Here is a tiny trained network, its code and every weight. The questions are about switching its units off for an input and a class, where a switched-off unit gives its printed mean instead of its output.

import numpy as np


def w(rows, s, z=0):
    codes = np.array(rows[::2]) - 128.0
    scale = np.full(codes.shape[1], s)
    scale[-1] = z or s
    return codes * scale


def f(y):
    return y / 2 * (1 + np.tanh(0.7978845608 * (y + 0.044715 * y**3)))


def log_softmax(a):
    a = a - a.max(-1, keepdims=True)
    return a - np.log(np.exp(a).sum(-1, keepdims=True))


def net(x, mask):
    res = np.array(x, float).reshape(1, 8) / 4 @ E
    y = f(res @ A[0][:, :-1].T + A[0][:, -1])
    res = res + np.where(mask, y, B[0][:, -1]) @ B[0][:, :-1]
    return log_softmax(res[-1] @ U[:, :-1].T + U[:, -1])


A, B = {}, {}
E = w([
[171,170,89,148,65,131,214,195],'x0',
[98,132,107,76,118,206,190,121],'x1',
[119,154,79,181,30,132,62,65],'x2',
[211,81,115,184,142,165,112,126],'x3',
[87,32,144,104,1,101,107,86],'x4',
[151,69,46,189,92,97,174,120],'x5',
[155,164,72,35,100,101,68,180],'x6',
[114,122,93,119,125,50,94,57],'x7',
],0.011)
A[0] = w([
[98,132,106,137,130,152,111,173,45],'N0',
[98,121,121,129,144,136,180,140,10],'N1',
[154,87,151,162,133,155,126,145,61],'N2',
[119,152,152,42,163,170,124,187,130],'N3',
[141,143,90,120,152,113,128,118,25],'N4',
[185,176,96,156,99,130,150,177,135],'N5',
[109,151,150,33,171,183,119,192,142],'N6',
[193,141,85,172,196,154,62,131,154],'N7',
[102,165,114,94,117,127,97,97,138],'N8',
[187,170,105,149,103,116,163,151,94],'N9',
[89,120,108,127,130,88,138,176,129],'N10',
[149,149,113,97,128,117,90,118,94],'N11',
[116,149,129,89,151,154,130,156,97],'N12',
[134,142,152,128,137,141,125,99,80],'N13',
[142,146,128,117,128,112,163,107,25],'N14',
[109,126,124,142,131,120,113,160,86],'N15',
[122,145,111,111,124,147,183,93,96],'N16',
[136,142,114,132,138,123,133,125,45],'N17',
[130,161,116,142,139,138,130,149,67],'N18',
[119,145,165,113,129,111,140,147,35],'N19',
[170,100,133,119,88,145,104,131,79],'N20',
[139,74,126,152,110,125,125,90,108],'N21',
[105,161,165,157,106,187,140,108,154],'N22',
[129,126,119,150,126,136,133,133,45],'N23',
[208,142,80,127,180,124,94,97,59],'N24',
[117,135,118,130,129,144,128,154,23],'N25',
[166,112,128,105,90,138,118,145,49],'N26',
[122,124,139,138,130,117,141,151,73],'N27',
[157,153,132,131,118,141,103,116,38],'N28',
[76,163,138,97,157,108,92,98,2],'N29',
[156,83,95,105,23,132,82,154,139],'N30',
[82,199,123,83,118,95,6,104,154],'N31',
[138,136,133,116,124,130,114,147,30],'N32',
[103,154,136,160,197,115,161,159,67],'N33',
[140,127,132,119,124,124,115,122,46],'N34',
[157,158,136,136,100,141,123,138,55],'N35',
[110,175,124,93,118,108,53,106,103],'N36',
[103,133,179,183,172,165,99,129,68],'N37',
[204,136,109,145,173,129,67,121,120],'N38',
[137,153,124,147,132,119,131,138,17],'N39',
[113,120,121,136,120,113,85,183,139],'N40',
[128,105,99,111,129,131,127,112,48],'N41',
[99,150,105,137,121,224,227,90,140],'N42',
[197,192,78,168,100,132,137,197,156],'N43',
[172,88,159,116,104,89,120,100,88],'N44',
[146,133,230,202,146,176,85,136,134],'N45',
[123,93,106,123,47,144,141,158,92],'N46',
],0.015,0.0077)
B[0] = w([
[134,134,146,126,121,110,138,136,131],'N0',
[111,141,106,181,161,134,112,106,141],'N1',
[112,178,131,98,145,103,124,79,147],'N2',
[157,136,161,87,171,95,179,217,211],'N3',
[150,140,131,157,125,135,134,125,135],'N4',
[117,143,163,167,115,66,201,184,192],'N5',
[176,149,174,81,150,110,185,202,224],'N6',
[214,113,135,187,161,193,103,86,198],'N7',
[154,152,130,110,114,128,125,77,180],'N8',
[114,142,159,176,113,94,149,184,175],'N9',
[165,130,148,138,121,145,114,122,151],'N10',
[134,164,134,128,120,144,117,89,157],'N11',
[141,123,138,121,154,92,141,148,164],'N12',
[161,119,102,119,127,120,124,157,137],'N13',
[122,92,146,144,127,142,141,124,127],'N14',
[133,131,148,126,126,156,140,128,126],'N15',
[117,73,136,149,190,165,104,117,149],'N16',
[120,126,143,160,115,155,138,149,126],'N17',
[120,111,149,128,137,104,130,149,142],'N18',
[140,125,127,108,161,142,111,136,138],'N19',
[133,117,104,95,95,110,100,112,152],'N20',
[128,96,137,45,158,111,97,128,173],'N21',
[153,123,134,155,172,150,112,108,171],'N22',
[114,136,127,89,136,137,119,139,127],'N23',
[169,105,153,162,160,170,102,105,169],'N24',
[131,128,119,119,136,103,142,146,127],'N25',
[115,115,111,157,84,153,140,118,144],'N26',
[125,120,126,126,137,146,112,132,129],'N27',
[130,131,132,160,136,129,142,117,133],'N28',
[110,186,105,82,87,142,150,140,170],'N29',
[123,94,43,147,40,168,105,74,229],'N30',
[113,204,111,112,105,214,163,27,252],'N31',
[103,143,115,131,136,138,151,141,127],'N32',
[148,123,103,132,111,192,111,116,171],'N33',
[72,121,124,139,142,144,122,140,125],'N34',
[151,147,129,122,112,81,155,110,137],'N35',
[107,180,130,132,131,164,139,69,198],'N36',
[201,82,122,176,80,126,124,124,171],'N37',
[134,104,132,192,166,175,103,84,179],'N38',
[123,126,154,147,121,123,142,162,128],'N39',
[117,147,117,137,112,166,138,109,152],'N40',
[146,117,139,140,109,107,129,121,131],'N41',
[126,91,127,158,184,250,50,116,200],'N42',
[150,153,175,138,115,68,200,194,214],'N43',
[98,101,114,65,146,110,80,130,161],'N44',
[212,99,135,251,205,131,87,86,191],'N45',
[143,63,79,148,98,174,84,125,186],'N46',
],0.011,0.022)
U = w([
[134,71,150,136,170,11,97,103,135],'0',
[126,194,120,110,82,121,173,107,105],'1',
[83,123,144,151,193,152,128,162,2],'2',
[78,173,108,122,145,96,102,176,35],'3',
[156,111,110,141,132,160,93,78,214],'4',
[129,178,158,45,165,118,160,140,82],'5',
[138,86,109,111,77,91,137,204,55],'6',
[185,138,167,140,187,128,157,178,197],'7',
],0.012,0.0091)

Each question gives the input, the list of numbers given to net, and the class t.
The units are the neurons (one row each of A and B). Each row of codes is followed by its name. A weight is (code - 128) times the scale printed after its matrix; where a second scale follows, it is the last column's (A, B and U).
mask holds one flag per neuron, in row order. A switched-off neuron (its flag False) gives its mean, the last column of its row in B, instead of its output. The means were averaged over made-up inputs and are rounded, as every weight is.
A unit's drop is (log p(t) with every unit on - log p(t) with that unit switched off) / (log p(t) with every unit on - log p(t) with every unit switched off).
The circuit of an input: a set's keep is (log p(t) with only the set's units on - log p(t) with every unit switched off) / (log p(t) with every unit on - log p(t) with every unit switched off). Starting from the 12 units with the biggest drops (on a tie, the unit counted first), units are removed one at a time, each time the one whose removal leaves the highest keep (on an exact tie, the one counted first), for as long as the keep stays at least 0.8.
units of the circuit, in order: the units of the circuit, biggest drop first
most important unit: the unit with the biggest drop
top k neurons: the k neurons with the biggest drops, biggest first
drop of u: that unit's drop, to one decimal
input [-1,-4,-5,-7,6,2,-2,0], class 0: units of the circuit, in order => N31, N42, N6
input [2,6,7,-3,-7,1,-7,-1], class 2: most important unit => N42
input [-6,-8,-6,-7,6,-1,-5,-5], class 0: units of the circuit, in order => N31, N42, N7, N6
input [-7,7,-8,-1,-6,1,7,6], class 5: top 2 neurons => N45, N29
input [-5,-4,3,-5,-8,-6,4,1], class 1: top 4 neurons => N31, N29, N6, N42
input [4,8,-8,3,0,8,-3,8], class 2: top 3 neurons => N30, N31, N7
input [-2,7,3,-7,3,-1,7,-6], class 1: top 4 neurons => N30, N31, N21, N46
input [2,-4,3,1,6,6,-8,5], class 0: top 2 neurons => N31, N21
input [1,3,-2,6,-2,1,-6,-5], class 4: top 4 neurons => N42, N6, N3, N33
input [1,-4,-7,-5,-4,5,-3,6], class 4: top 3 neurons => N6, N3, N43
input [0,1,1,-8,-6,-1,4,4], class 5: top 3 neurons => N30, N3, N6
input [1,8,-3,-7,-5,5,-7,2], class 2: top 2 neurons => N30, N31
input [-5,-6,-1,-5,7,4,7,5], class 1: top 3 neurons => N31, N42, N45
input [-8,6,-2,1,-4,8,7,2], class 7: most important unit => N30
input [-6,0,-5,-2,-5,-8,4,3], class 5: top 2 neurons => N31, N29
input [4,1,-3,-5,8,-7,-3,6], class 1: top 2 neurons => N42, N45
input [1,0,-8,-3,1,-6,0,2], class 5: top 2 neurons => N45, N7
input [-5,4,-6,-6,-7,-2,3,-2], class 5: drop of N7 => 0.2
input [-2,-2,8,0,2,-6,7,2], class 1: drop of N31 => 0.3
input [4,4,-4,8,8,-4,5,5], class 6: drop of N31 => 0.6
